Below are the code and all the weights of a small trained network. Each question names an input and a class and asks about switching units off, where a switched-off unit gives its printed mean instead of its output.

import numpy as np


def w(rows, s, z=0):
    codes = np.array(rows[::2]) - 128.0
    scale = np.full(codes.shape[1], s)
    scale[-1] = z or s
    return codes * scale


def f(y):
    return np.maximum(y, 0)


def log_softmax(a):
    a = a - a.max(-1, keepdims=True)
    return a - np.log(np.exp(a).sum(-1, keepdims=True))


def net(x, mask):
    res = np.array(x, float).reshape(1, 4) / 4 @ E
    y = f(res @ A[0][:, :-1].T + A[0][:, -1])
    res = res + np.where(mask, y, B[0][:, -1]) @ B[0][:, :-1]
    return log_softmax(res[-1] @ U[:, :-1].T + U[:, -1])


A, B = {}, {}
E = w([
[10,56,46],'x0',
[134,102,153],'x1',
[88,166,82],'x2',
[157,114,48],'x3',
],0.011)
A[0] = w([
[106,191,143,46],'n0',
[117,94,29,159],'n1',
[92,120,51,142],'n2',
[165,167,127,37],'n3',
[141,50,157,183],'n4',
[63,148,174,166],'n5',
[49,79,50,253],'n6',
[104,116,88,34],'n7',
[184,106,67,121],'n8',
[222,247,148,206],'n9',
[166,149,108,22],'n10',
[174,132,186,252],'n11',
[117,137,105,38],'n12',
[107,90,16,177],'n13',
[147,62,139,198],'n14',
[117,6,83,212],'n15',
[163,164,203,221],'n16',
[129,88,108,139],'n17',
[162,160,121,61],'n18',
[146,108,107,176],'n19',
[115,92,111,34],'n20',
[169,172,77,119],'n21',
[110,152,122,164],'n22',
[143,41,96,132],'n23',
[148,126,97,51],'n24',
[72,58,88,175],'n25',
[34,153,171,172],'n26',
[70,99,169,134],'n27',
[89,218,134,185],'n28',
],0.013,0.0039)
B[0] = w([
[145,117,123,146],'n0',
[21,160,129,204],'n1',
[53,145,88,193],'n2',
[137,110,76,154],'n3',
[172,191,219,164],'n4',
[153,57,112,162],'n5',
[33,47,106,241],'n6',
[75,156,111,155],'n7',
[105,65,152,161],'n8',
[207,118,86,249],'n9',
[128,71,106,141],'n10',
[217,109,98,202],'n11',
[139,128,105,135],'n12',
[2,87,119,219],'n13',
[137,198,222,162],'n14',
[41,148,192,215],'n15',
[214,147,70,211],'n16',
[53,145,152,154],'n17',
[149,88,84,150],'n18',
[111,103,151,149],'n19',
[52,146,137,146],'n20',
[96,74,94,159],'n21',
[126,82,84,145],'n22',
[64,221,155,173],'n23',
[107,75,132,135],'n24',
[36,106,127,208],'n25',
[154,25,107,173],'n26',
[158,66,163,161],'n27',
[156,65,91,172],'n28',
],0.0063,0.015)
U = w([
[156,148,148,230],'0',
[74,114,142,5],'1',
[102,87,79,123],'2',
[86,193,8,3],'3',
[84,143,15,180],'4',
],0.012,0.0038)

Each question gives the input, the list of numbers given to net, and the class t.
The units are the neurons (one row each of A and B). Each row of codes is followed by its name. A weight is (code - 128) times the scale printed after its matrix; where a second scale follows, it is the last column's (A, B and U).
mask holds one flag per neuron, in row order. A switched-off neuron (its flag False) gives its mean, the last column of its row in B, instead of its output. The means were averaged over made-up inputs and are rounded, as every weight is.
A unit's drop is (log p(t) with every unit on - log p(t) with that unit switched off) / (log p(t) with every unit on - log p(t) with every unit switched off).
The circuit of an input: a set's keep is (log p(t) with only the set's units on - log p(t) with every unit switched off) / (log p(t) with every unit on - log p(t) with every unit switched off). Starting from the 12 units with the biggest drops (on a tie, the unit counted first), units are removed one at a time, each time the one whose removal leaves the highest keep (on an exact tie, the one counted first), for as long as the keep stays at least 0.8.
units of the circuit, in order: the units of the circuit, biggest drop first
unit that matters most: the unit with the biggest drop
top k neurons: the k neurons with the biggest drops, biggest first
drop when u is switched off: that unit's drop, to one decimal
input [6,-5,1,-5], class 1: units of the circuit, in order -> (n9 n16)
input [0,-2,7,-6], class 2: unit that matters most -> n26
input [-2,0,2,-2], class 0: units of the circuit, in order -> (n6 n13 n2)
input [6,-3,3,-8], class 2: units of the circuit, in order -> (n26 n27)
input [-5,-7,4,-8], class 0: units of the circuit, in order -> (n6 n13)
input [4,5,5,-3], class 1: top 3 neurons -> (n9 n16 n11)
input [-7,-8,-2,2], class 0: top 2 neurons -> (n6 n13)
input [5,3,2,-5], class 1: top 2 neurons -> (n9 n16)
input [3,7,-8,0], class 0: top 2 neurons -> (n13 n4)
input [-6,4,4,-1], class 0: top 2 neurons -> (n6 n13)
input [-4,-4,0,-6], class 0: drop when n13 is switched off -> 0.1
input [8,7,5,-8], class 1: drop when n5 is switched off -> -0.1
input [-1,-6,-3,-1], class 0: drop when n6 is switched off -> 0.2
input [-3,-6,-3,-2], class 0: drop when n19 is switched off -> 0.0
input [8,-6,-7,8], class 1: top neuron -> (n15)
